Here are made-up things, facts about them, and rows of numbers that follow some of those facts. Name the thing behind each unnamed row.

There are 4 kinds of fact about the things: sugil, bibruni, klozarun, plobon.
sugil: is of sort; bibruni: points at; klozarun: hangs directly under; plobon: belongs to class
klotri sugil 494; vipan sugil 419; duflen sugil 419; skidok sugil 420; stobetris sugil 420; pluki sugil 253; mezu sugil 491; steze sugil 491; fogus sugil 322; zelun sugil 47
klakerin sugil 494; povubram sugil 322; gisofa sugil 253; lubor sugil 491; skatrekom sugil 494; todrel sugil 253; treplek sugil 322; tumun sugil 47; stopu sugil 47; stiplefluk sugil 494
kobral sugil 420; muvik sugil 419; pligrul sugil 491; dreseklus sugil 253; stokil sugil 322; sekles sugil 47; pledresom sugil 491; mivek sugil 419; plabe sugil 322; graseven sugil 47
brolor sugil 322; sefluge sugil 419; dramil sugil 253; trobror sugil 491; briflu sugil 253; rimer sugil 47; riflarok sugil 47; plipe sugil 491; diretrem sugil 491; giluser sugil 47
fidris sugil 47; lustaflan sugil 253; trepon sugil 47; pebivis sugil 253; flesises sugil 47; kedubras sugil 494; duloplo sugil 420; drolen sugil 491; drerin sugil 47; losir sugil 491
vagril sugil 47; bazum sugil 494; rikir sugil 491; flupi sugil 322; boken sugil 322; pulin sugil 494; geklek sugil 419; zoni sugil 419; gradun sugil 420; drema sugil 322
skazin sugil 322; seskun sugil 494; sebaful sugil 253; gonor sugil 419; paplam sugil 253; drusos sugil 253; dobru sugil 322; mozun sugil 322; parin sugil 47; klebro sugil 47
trebus sugil 322; tagol sugil 420; druda sugil 494; leko sugil 491; treplil sugil 322; ruda sugil 253; brotradrik sugil 322; dribram sugil 491; stasik sugil 419; truta sugil 47
bidrek sugil 322; stozodem sugil 420; fledrol sugil 491; faflom sugil 420; kefle sugil 494; flakistu sugil 322; flipuga sugil 47; paplir sugil 491; pledrek sugil 419; tastuk sugil 322
makal sugil 47; drati sugil 253; dramu sugil 253; sula sugil 322; goskel sugil 494; trutri sugil 420; lanol sugil 494; stilun sugil 322; grogror sugil 322; dozo sugil 322
stimam sugil 420; fedus sugil 322; muklutru sugil 47; zastem sugil 253; sidru sugil 491; skorun sugil 491; giskal sugil 420; nimomam sugil 47; plistir sugil 322; grinazal sugil 420
bonel sugil 47; flavuter sugil 491; vufleves sugil 494; dobe sugil 253; flepur sugil 419; pobak sugil 420; flunir sugil 322; floda sugil 419; brase sugil 322; driso sugil 47
gagril sugil 420; zaguben sugil 253; supor sugil 322; buker sugil 253; gritrer sugil 494; flosen sugil 253; dritun sugil 494; fatruk sugil 494; kloskiplan sugil 494; ploka sugil 494
gudroskil sugil 253; fligrus sugil 322; fubata sugil 322; skugiso sugil 494; stafe sugil 420; draplar sugil 419; bretrus sugil 47; brosen sugil 420; badru sugil 491; podun sugil 420
nebe sugil 491; plitrustun sugil 253; skuplam sugil 420; drevaplu sugil 494; pledros sugil 494; skeden sugil 494; nizogrul sugil 47; flenasen sugil 253; fliki sugil 419; skurekluk sugil 47
stuplus sugil 47; fopafli sugil 420; fuflobrus sugil 494; flufom sugil 253; tafo sugil 253; brugube sugil 419; brador sugil 322; mozos sugil 322; rupla sugil 494; plugastin sugil 494
stiskiplo sugil 420; miplik sugil 494; larel sugil 322; futun sugil 322; dadutel sugil 253; buklo sugil 419; tezar sugil 491; fletros sugil 47; klotra sugil 322; klila sugil 494
toba sugil 253; nibuplon sugil 47; pitrevus sugil 420; lefesi sugil 491; brubri sugil 322; vavuzun sugil 491; drobe sugil 322; vastara sugil 253; kleflal sugil 47; britrer sugil 253
dropan sugil 419; nadodi sugil 322; plastir sugil 419; tizos sugil 494; dazim sugil 322; tubeda sugil 47; podin sugil 491; dromil sugil 419; riklofa sugil 322; pobripek sugil 494
refek sugil 494; drakar sugil 419; vipan bibruni plistir; skatrekom bibruni flosen; treplek bibruni vufleves; stopu bibruni flosen; stiplefluk bibruni vastara; stokil bibruni losir; pledresom bibruni vufleves; mivek bibruni muklutru
dramil bibruni flakistu; riflarok bibruni sula; lustaflan bibruni nadodi; trepon bibruni pobripek; pebivis bibruni rupla; flesises bibruni ruda; kedubras bibruni nibuplon; bazum bibruni steze; rikir bibruni dritun; boken bibruni sula
zoni bibruni dromil; gradun bibruni giskal; drema bibruni vagril; gonor bibruni flunir; paplam bibruni stiplefluk; dobru bibruni trobror; mozun bibruni fuflobrus; klebro bibruni giluser; trebus bibruni vagril; druda bibruni flipuga
leko bibruni flesises; truta bibruni flosen; flakistu bibruni paplam; pledrek bibruni flunir; tastuk bibruni brotradrik; drati bibruni fidris; dramu bibruni fedus; lanol bibruni flipuga; stimam bibruni diretrem; zastem bibruni giskal
skorun bibruni kedubras; grinazal bibruni steze; dobe bibruni losir; flepur bibruni dazim; gagril bibruni flesises; zaguben bibruni stiplefluk; supor bibruni treplil; buker bibruni riklofa; draplar bibruni riklofa; badru bibruni dazim
podun bibruni sula; skuplam bibruni gisofa; flenasen bibruni diretrem; fliki bibruni stuplus; skurekluk bibruni drerin; brugube bibruni nizogrul; miplik bibruni ruda; futun bibruni diretrem; klotra bibruni nadodi; klila bibruni drobe
nibuplon bibruni buker; brubri bibruni muklutru; kleflal bibruni fletros; dropan bibruni giluser; plastir bibruni duloplo; refek bibruni nibuplon; drakar bibruni pobak; klotri klozarun fidris; vipan klozarun klotri; skidok klozarun larel
stobetris klozarun klotri; pluki klozarun dazim; mezu klozarun nadodi; steze klozarun sula; fogus klozarun gisofa; zelun klozarun fedus; klakerin klozarun vastara; povubram klozarun bidrek; lubor klozarun dromil; skatrekom klozarun giskal
todrel klozarun vufleves; treplek klozarun nimomam; tumun klozarun flipuga; stopu klozarun stafe; stiplefluk klozarun dromil; kobral klozarun gisofa; muvik klozarun plitrustun; pligrul klozarun fidris; dreseklus klozarun drusos; stokil klozarun flupi
sekles klozarun skazin; pledresom klozarun ploka; mivek klozarun larel; plabe klozarun vastara; graseven klozarun pobak; brolor klozarun dazim; sefluge klozarun flipuga; dramil klozarun plitrustun; trobror klozarun plugastin; briflu klozarun trutri
rimer klozarun fedus; riflarok klozarun duflen; giluser klozarun flipuga; lustaflan klozarun stafe; trepon klozarun trutri; pebivis klozarun vastara; flesises klozarun fedus; kedubras klozarun buklo; drolen klozarun skazin; drerin klozarun stozodem
losir klozarun bidrek; vagril klozarun gisofa; bazum klozarun lefesi; rikir klozarun dazim; boken klozarun stasik; pulin klozarun plugastin; zoni klozarun pobak; gradun klozarun geklek; drema klozarun nadodi; skazin klozarun diretrem
seskun klozarun plipe; sebaful klozarun sula; gonor klozarun vufleves; paplam klozarun plitrustun; drusos klozarun plugastin; dobru klozarun nimomam; mozun klozarun plugastin; parin klozarun stafe; klebro klozarun pobak; trebus klozarun stasik
tagol klozarun fedus; druda klozarun flipuga; leko klozarun fedus; treplil klozarun fidris; ruda klozarun stasik; brotradrik klozarun rupla; dribram klozarun stafe; stasik klozarun flupi; truta klozarun pobak; bidrek klozarun buklo
fledrol klozarun bidrek; faflom klozarun bidrek; kefle klozarun duloplo; flakistu klozarun pobripek; flipuga klozarun gisofa; paplir klozarun buklo; pledrek klozarun plipe; tastuk klozarun sula; makal klozarun drusos; drati klozarun ploka
dramu klozarun drerin; sula klozarun pobak; goskel klozarun lefesi; trutri klozarun stozodem; lanol klozarun drerin; stilun klozarun duflen; grogror klozarun giskal; dozo klozarun drerin; stimam klozarun lefesi; fedus klozarun rupla
muklutru klozarun vastara; zastem klozarun trutri; sidru klozarun plipe; skorun klozarun duflen; giskal klozarun flupi; nimomam klozarun larel; plistir klozarun duflen; grinazal klozarun plugastin; bonel klozarun stasik; flavuter klozarun plitrustun
dobe klozarun dromil; flepur klozarun lefesi; pobak klozarun vufleves; flunir klozarun flufom; floda klozarun sula; brase klozarun buklo; driso klozarun drusos; gagril klozarun larel; zaguben klozarun vastara; supor klozarun ploka
buker klozarun brotradrik; gritrer klozarun skazin; flosen klozarun ploka; dritun klozarun nadodi; fatruk klozarun lefesi; kloskiplan klozarun drusos; ploka klozarun stozodem; gudroskil klozarun plitrustun; fligrus klozarun giskal; fubata klozarun buklo
skugiso klozarun pobripek; stafe klozarun plugastin; draplar klozarun skazin; bretrus klozarun skazin; brosen klozarun larel; badru klozarun duflen; podun klozarun stozodem; nebe klozarun fedus; plitrustun klozarun fidris; skuplam klozarun ploka
drevaplu klozarun trobror; pledros klozarun vastara; skeden klozarun dazim; nizogrul klozarun klotri; flenasen klozarun stozodem; fliki klozarun stafe; skurekluk klozarun drerin; stuplus klozarun rupla; fopafli klozarun plipe; fuflobrus klozarun skazin
flufom klozarun rupla; tafo klozarun pobak; brugube klozarun trobror; brador klozarun stozodem; mozos klozarun drerin; stiskiplo klozarun sula; miplik klozarun vastara; futun klozarun fidris; dadutel klozarun nimomam; buklo klozarun diretrem
tezar klozarun vufleves; fletros klozarun flupi; klotra klozarun dromil; klila klozarun larel; toba klozarun plitrustun; nibuplon klozarun vufleves; pitrevus klozarun flufom; brubri klozarun gisofa; vavuzun klozarun giskal; drobe klozarun trobror
kleflal klozarun dazim; britrer klozarun nadodi; dropan klozarun brotradrik; nadodi klozarun plipe; plastir klozarun nadodi; tizos klozarun drerin; dazim klozarun lefesi; tubeda klozarun giskal; podin klozarun rupla; riklofa klozarun duloplo
pobripek klozarun diretrem; refek klozarun nimomam; drakar klozarun diretrem; skidok plobon g; stobetris plobon g; pluki plobon b; mezu plobon h; steze plobon d; fogus plobon d; klakerin plobon f
povubram plobon b; todrel plobon d; treplek plobon a; stopu plobon c; stiplefluk plobon b; kobral plobon a; muvik plobon g; dreseklus plobon d; stokil plobon f; pledresom plobon b
mivek plobon b; graseven plobon e; brolor plobon f; sefluge plobon b; dramil plobon a; briflu plobon c; rimer plobon f; riflarok plobon b; giluser plobon f; trepon plobon i
pebivis plobon e; kedubras plobon f; drolen plobon b; losir plobon a; vagril plobon b; boken plobon f; pulin plobon g; zoni plobon c; gradun plobon c; drema plobon f
seskun plobon f; sebaful plobon a; gonor plobon h; paplam plobon e; dobru plobon b; mozun plobon a; parin plobon g; klebro plobon a; tagol plobon c; druda plobon d
leko plobon d; treplil plobon d; ruda plobon a; truta plobon h; fledrol plobon f; faflom plobon c; flakistu plobon a; paplir plobon a; pledrek plobon a; makal plobon g
drati plobon a; dramu plobon g; goskel plobon h; stilun plobon d; grogror plobon i; stimam plobon f; muklutru plobon b; zastem plobon b; skorun plobon a; plistir plobon e
grinazal plobon h; bonel plobon c; flavuter plobon i; flepur plobon g; flunir plobon g; driso plobon a; gagril plobon e; zaguben plobon h; supor plobon g; gritrer plobon h
dritun plobon e; kloskiplan plobon c; fligrus plobon a; fubata plobon h; draplar plobon i; bretrus plobon c; brosen plobon a; nebe plobon g; skuplam plobon c; drevaplu plobon f
pledros plobon c; skeden plobon e; nizogrul plobon d; flenasen plobon g; fliki plobon a; skurekluk plobon b; fopafli plobon b; fuflobrus plobon f; tafo plobon i; brugube plobon d
brador plobon a; mozos plobon d; miplik plobon d; futun plobon a; dadutel plobon d; tezar plobon a; klotra plobon a; klila plobon c; nibuplon plobon b; pitrevus plobon d
vavuzun plobon e; drobe plobon a; kleflal plobon c; britrer plobon d; dropan plobon e; plastir plobon c; tubeda plobon d; podin plobon a; riklofa plobon a; refek plobon h
drakar plobon c

Some rows with their names:
[ -3  21  -3 -19   0 -19  15   6 -14   0  -6  -5   5 -23  11  25   9   1
  22 -10   4  -5 -25  10  12  15 -15] -> brubri
[ -3 -15  -2 -10   2   8  -3  -1  22  -8  12  30  -3 -27   3 -12   2  -3
  13 -17  10  -4   4  -6   4  -6   4] -> grogror
[ -4   6 -10 -20   6 -15  13   2 -10 -10  -7 -32   6  -9  12  13   5   3
  23   2   4  -3 -26   5   5  11  -8] -> rikir
[ -2   2  -9 -23   6  -9  -4  -5 -25 -14  -9 -36  20 -26   8  37  -3   4
  26  -4   2  -9 -26  13  14   1  -2] -> leko
[-63  26   2 -17  34 -62  51  11 -29  20  -8  26  -1  60 -35  76  -6 -14
 -20  42  14 -11   7 -18  43  25 -31] -> paplam
[ -3 -25  -9  -9  10  12  -2  -7  24 -18  12  -3  -1 -11   8 -15  -3  -1
  17 -10  12  -1   0 -10  -4 -10   8] -> flavuter
[  0   1   9  25   0  -5  -8  18  -2  17   3  39   3   6 -13  19  -4  -5
 -26   0  -4   4  21   4   4 -13   4] -> pluki
[ 34  39  15 -12 -21 -25   5  19 -33  -8  -7   9  -7 -18 -13  43  -4   4
 -31   9  10  -3  -5  -5  28 -21 -21] -> drati
[  7  18  -2 -18 -22 -21  15 -13   4 -14 -10 -12   0  -8  11  25  12   5
   7   6   3  -6 -37   7   6  23 -15] -> grinazal
[ 25  19  -5 -15   7 -23  -9  -1 -18  11 -12 -17  11 -18  12  23   8   3
  34  -4  -2   7 -36  12  -6  27  -9] -> stimam
[ 29  23   0 -21  -8 -19   7  13 -23 -18  -4 -37  -8  12   1  25  -4   4
 -11  10  15  13 -15 -16   5 -11 -17] -> trepon
[ 12 -14   2  11 -43  10  -2 -28  26 -30   3   4  -4  23   0  15  -3   5
 -33  19   3   1   1  -8  -1 -10  11] -> driso
[ -4  16   7 -32 -26  -6  20  -2  -3  -5 -11 -43  18   1  -7   6  -4   9
 -17  27   1  14 -29   0  27  -9   2] -> klebro
[  2  -8   2   8   8   7 -12  -1  15   5   2  17  -4   7  -4  -7  -4  -4
  -9  -2   0   4   9  -1  -9  -1   2] -> dromil
[ 25  12  -5 -13  -1 -22 -16   5 -22  -3 -11 -27  16   2   5  44  -2   6
  14   6   2  13 -31   6   6   8  -2] -> skatrekom
[  5 -31  -4  -8  -6  27   2 -28   3 -14   4 -12 -31  -6   3 -47   1  19
  13 -21  -9 -13  16 -12  31   5  18] -> losir
[  1 -10  -2  11  15  -5   1  -3  14  15   9  24   0 -20   6 -28   6  -6
  22  -3  -3  -8   0   1 -22  13   0] -> brolor
[ -6  -7  -1   4   2   8  -1  -4  13   4   9  23   0 -25   4 -15   5  -5
  17 -12   2  -8   7   0  -6   1   2] -> larel

Name these rows:
No name comes twice in this set of rows, the named rows included.
[  9  20   6 -24  -7 -22  12   6  -3   6 -13 -14   5  -4  -4  10   1   4
  -9  15   0   8 -31   7  15   8 -10]  gonor
[  5 -27  -4  -6  -1  25   0 -26   8 -14   5  -9 -25 -10   2 -44  -1  13
   8 -16  -5 -13  16 -10  20  -1  16]  paplir
[ 13  -1   4  -6 -13  16  -3 -16   7 -13   8  15  -8 -48   0 -27  -1  -2
   3 -10  11 -19  13 -12   2 -17  -2]  brador
[ 25  16  -4  -4 -14 -14 -14   4 -28   0 -15 -36  15  10   2  47  -3   7
   6   8  -4  14 -21   7   6   4   0]  riflarok
[-21  -8  -3   8  14  39 -10 -12 -13   7  -1  -1 -25  22   2 -43   9   7
  21 -35 -16  -7  41   5  12  11  14]  faflom
[-25   5   6  -2  10  -9  55  64   5 -17 -13 -67  -9  10  22 -17   8  12
 -51   7 -14   4 -34  38  -9 -22 -14]  nibuplon
[ 47  24  13  19 -18  -2 -33  11 -20  15   5  33  -2  -7 -13   6  -3  -5
 -10  -4   5  12  27 -11  -7 -17  -3]  flosen
[ 34  35  -3 -23  -9 -10 -13  -3 -28  -3 -10 -26   6 -27   9  20   5   1
  25 -13   6   3 -21   1  -2  11 -16]  podun
[-29  11  -2 -39   1 -24  43 -20 -20  -4  -8  -2 -20  -3  -9  18   4   7
   8   3   6 -25  -7 -13  58  21 -15]  flakistu
[-13 -13  -1  17   7  29 -11  -5 -16   2  -1 -12 -11  50  -3 -19  -3   3
  -5  -8 -12   5  34  -3   2  -3  16]  bretrus

The same things again, as new rows of numbers:
Named rows:
[-2 -4 -8  7  1  2  1  6 13  5 -1  5  5] -> plistir
[ 14  -9   6   5 -10  -5   3  11  11   5 -10 -11   6] -> duflen
[ -9  11 -13  10   6  -4  19  13   0  14  -5   8   9] -> tizos
[ 4 -3 -5  3 -4  0  8 15  2  7 -7  5  7] -> flupi
[ 15  -4  22 -12  -1  -3 -12 -11  -2  -4   1 -16  -9] -> zoni
[-17  12  10 -15  -1   6  -9 -20  -1   4  13   5 -19] -> gagril
[ 37 -43  69 -49  11  -6   1 -39  -4 -45 -19 -14 -20] -> paplam
[ 29 -24  48 -36   3  -7   1 -38 -14 -33 -15 -21 -19] -> zaguben
[-11  17   7 -13   5  -3 -10   8 -11   1   3   1  -4] -> stopu
[-16   7 -13  14   0   1   3  15   4 -15   0  11  12] -> paplir
[ -3  -2 -12   8   2  -3  -6  15   6   4  -1  -1   7] -> muklutru
[  9  -2  17  -6   0  -6 -20 -11  -3 -10   4 -22  -9] -> mivek
[-10   7  -6  -2  -6   1   1  20   3  21  -3  11  -2] -> sula
[-15  15   7 -11   6  -2 -15   2 -10   2   7  -3 -11] -> futun
[-23  19 -14   6   2   0  19  15  -1   6  -4  16  10] -> diretrem
[ -2   3   9  -9   8  -1 -12  -4 -13  -8   4  -8  -7] -> klotra
[  3 -10   1   3  -8  -2   1  -8  13   4  -2  -5  -3] -> britrer
[  5  -1  21 -15  -2  -3  -9 -12  -8  -6   4  -8  -8] -> lustaflan

Name these rows:
No name comes twice in this set of rows, the named rows included.
[  8  -6  19 -11   0  -2 -11 -15   1  -9   3 -17  -9]  dropan
[-14  12  12 -15   0   5  -8 -22  -6   2  11   0 -20]  stimam
[  6 -12  27 -20   2  -4 -12 -18  -8 -13   1 -14 -15]  dramil
[ -1  -8  16 -14  -2   1  -6 -21   0  -7   7  -5 -12]  pebivis
[  9  -8  -1  13  -5  -6 -13   5  17   3  -2 -16   4]  sefluge
[ -3   1  -8   5   1  -9  21  22  -1  14 -12   0  12]  drerin
[ -8  17   5 -17   3  -2 -11  -6 -18   5   2  -7 -13]  truta
[ 13 -23  19 -10  -9  -3  11   0   8  -3 -14  -2  -1]  vastara
[ -9  16   4 -10  12  -4  13  -4 -21   0   3   1  -1]  lanol
[ 15  -1  22  -9   0  -5 -10  -8  -2 -10  -1 -18  -5]  plastir
[ -3   9   5 -12   7   5   0 -19 -18  -9   7   2 -10]  druda
[ -9   6   2  -5  11 -10   1   0 -16   0   2 -12  -1]  skurekluk
[ 16  -4 -13  14   6  11   5 -35 -39 -48  23 -17  14]  kedubras
[ 17   0  -7   0   7  10   4 -41 -39 -22  18 -14  -2]  refek

